Here is a tiny trained network, its code and every weight. The questions are about switching its units off for an input and a class, where a switched-off unit gives its printed mean instead of its output.

import numpy as np


def w(rows, s, z=0):
    codes = np.array(rows[::2]) - 128.0
    scale = np.full(codes.shape[1], s)
    scale[-1] = z or s
    return codes * scale


def f(y):
    return y / 2 * (1 + np.tanh(0.7978845608 * (y + 0.044715 * y**3)))


def log_softmax(a):
    a = a - a.max(-1, keepdims=True)
    return a - np.log(np.exp(a).sum(-1, keepdims=True))


def net(x, mask):
    res = np.array(x, float).reshape(1, 5) / 4 @ E
    y = f(res @ A[0][:, :-1].T + A[0][:, -1])
    res = res + np.where(mask, y, B[0][:, -1]) @ B[0][:, :-1]
    return log_softmax(res[-1] @ U[:, :-1].T + U[:, -1])


A, B = {}, {}
E = w([
[164,90,120,134,155,150,48,201,254],'x0',
[245,240,123,119,84,133,91,122,130],'x1',
[124,130,128,130,126,128,127,128,128],'x2',
[172,48,118,136,42,144,79,214,50],'x3',
[85,151,128,139,113,131,117,145,132],'x4',
],0.0094)
A[0] = w([
[138,103,124,127,140,129,98,160,213,102],'neuron 1',
[121,144,142,141,145,122,127,125,132,81],'neuron 2',
[120,123,129,122,118,138,115,132,158,91],'neuron 3',
[138,107,128,122,143,125,107,161,208,83],'neuron 4',
[124,139,136,99,134,126,141,134,102,109],'neuron 5',
[141,123,127,136,149,132,131,137,123,94],'neuron 6',
[117,149,126,127,158,127,154,85,163,67],'neuron 7',
[96,80,126,142,142,124,146,118,136,35],'neuron 8',
[120,137,116,135,143,135,129,107,137,75],'neuron 9',
[94,92,124,121,146,135,142,132,128,42],'neuron 10',
[97,162,126,128,122,125,184,63,6,96],'neuron 11',
[142,105,132,129,106,140,113,167,71,96],'neuron 12',
[133,91,111,120,78,117,103,145,106,88],'neuron 13',
[119,143,120,125,130,125,140,109,151,107],'neuron 14',
[135,110,131,127,90,126,132,152,51,97],'neuron 15',
[167,183,125,133,103,122,113,120,119,11],'neuron 16',
[188,221,128,131,109,131,126,120,110,3],'neuron 17',
[82,72,131,129,147,123,147,110,120,21],'neuron 18',
[89,86,130,130,155,125,157,124,100,52],'neuron 19',
[116,161,130,128,169,133,147,87,167,117],'neuron 20',
[114,137,123,119,131,119,127,111,144,63],'neuron 21',
[109,181,131,114,162,119,175,73,127,121],'neuron 22',
],0.022,0.0029)
B[0] = w([
[143,137,127,169,145,122,134,119,186,206],'neuron 1',
[170,108,139,109,138,121,136,125,103,139],'neuron 2',
[138,134,133,133,137,122,124,134,146,144],'neuron 3',
[145,137,119,170,126,131,129,111,180,199],'neuron 4',
[110,156,118,144,140,119,116,133,148,143],'neuron 5',
[89,154,128,152,115,137,117,142,142,128],'neuron 6',
[120,128,131,152,127,133,122,142,68,185],'neuron 7',
[130,134,131,58,129,126,124,123,116,164],'neuron 8',
[134,124,126,132,124,123,128,129,105,143],'neuron 9',
[138,127,127,69,116,132,131,121,124,159],'neuron 10',
[172,139,117,181,144,127,127,108,253,251],'neuron 11',
[118,116,143,164,123,138,126,133,74,177],'neuron 12',
[131,136,128,147,134,117,139,125,56,171],'neuron 13',
[128,123,131,137,125,133,122,124,97,152],'neuron 14',
[125,124,137,180,131,127,127,151,70,186],'neuron 15',
[101,119,124,59,130,125,137,125,134,178],'neuron 16',
[102,123,124,27,118,130,125,122,135,209],'neuron 17',
[93,131,119,67,112,130,119,134,133,175],'neuron 18',
[110,126,128,60,122,125,132,123,126,172],'neuron 19',
[123,118,130,159,110,126,129,151,67,197],'neuron 20',
[137,111,138,127,133,135,138,120,106,141],'neuron 21',
[121,122,140,180,128,129,127,144,67,210],'neuron 22',
],0.031,0.024)
U = w([
[165,151,113,188,178,123,132,116,198,212],'0',
[121,106,153,192,146,133,134,176,20,143],'1',
[72,123,112,2,125,131,128,122,133,1],'2',
],0.0091,0.0015)

Each question gives the input, the list of numbers given to net, and the class t.
The units are the neurons (one row each of A and B). Each row of codes is followed by its name. A weight is (code - 128) times the scale printed after its matrix; where a second scale follows, it is the last column's (A, B and U).
mask holds one flag per neuron, in row order. A switched-off neuron (its flag False) gives its mean, the last column of its row in B, instead of its output. The means were averaged over made-up inputs and are rounded, as every weight is.
A unit's drop is (log p(t) with every unit on - log p(t) with that unit switched off) / (log p(t) with every unit on - log p(t) with every unit switched off).
The circuit of an input: a set's keep is (log p(t) with only the set's units on - log p(t) with every unit switched off) / (log p(t) with every unit on - log p(t) with every unit switched off). Starting from the 12 units with the biggest drops (on a tie, the unit counted first), units are removed one at a time, each time the one whose removal leaves the highest keep (on an exact tie, the one counted first), for as long as the keep stays at least 0.8.
circuit, biggest first: the units of the circuit, biggest drop first
top k neurons: the k neurons with the biggest drops, biggest first
drop when u is switched off: that unit's drop, to one decimal
input [-7,5,0,4,8], class 0: circuit, biggest first -> neuron 11
input [0,-8,-7,6,-3], class 2: top 2 neurons -> neuron 18; neuron 19
input [3,8,-7,8,-6], class 1: top 4 neurons -> neuron 12; neuron 15; neuron 13; neuron 18
input [-8,-2,7,8,-1], class 0: top 2 neurons -> neuron 11; neuron 22
input [5,6,2,-2,1], class 2: top 2 neurons -> neuron 11; neuron 17
input [-5,-6,-5,-6,0], class 1: top 3 neurons -> neuron 22; neuron 17; neuron 20
input [7,1,6,8,8], class 1: top 4 neurons -> neuron 11; neuron 13; neuron 12; neuron 15
input [-7,8,7,-5,3], class 2: top 3 neurons -> neuron 17; neuron 16; neuron 1
input [-5,-7,4,-7,4], class 1: top 4 neurons -> neuron 22; neuron 20; neuron 17; neuron 7
input [-8,1,-3,8,-2], class 0: top 4 neurons -> neuron 11; neuron 22; neuron 20; neuron 7
input [4,5,-2,2,8], class 2: top 3 neurons -> neuron 11; neuron 17; neuron 16
input [1,5,8,5,1], class 1: top 2 neurons -> neuron 12; neuron 15
input [6,-1,6,-8,-6], class 1: drop when neuron 20 is switched off -> 0.3
input [-7,3,1,2,-8], class 0: drop when neuron 11 is switched off -> 7.2
input [-1,4,6,-5,-6], class 1: drop when neuron 22 is switched off -> 0.3
input [-1,8,0,5,0], class 2: circuit, biggest first -> neuron 17
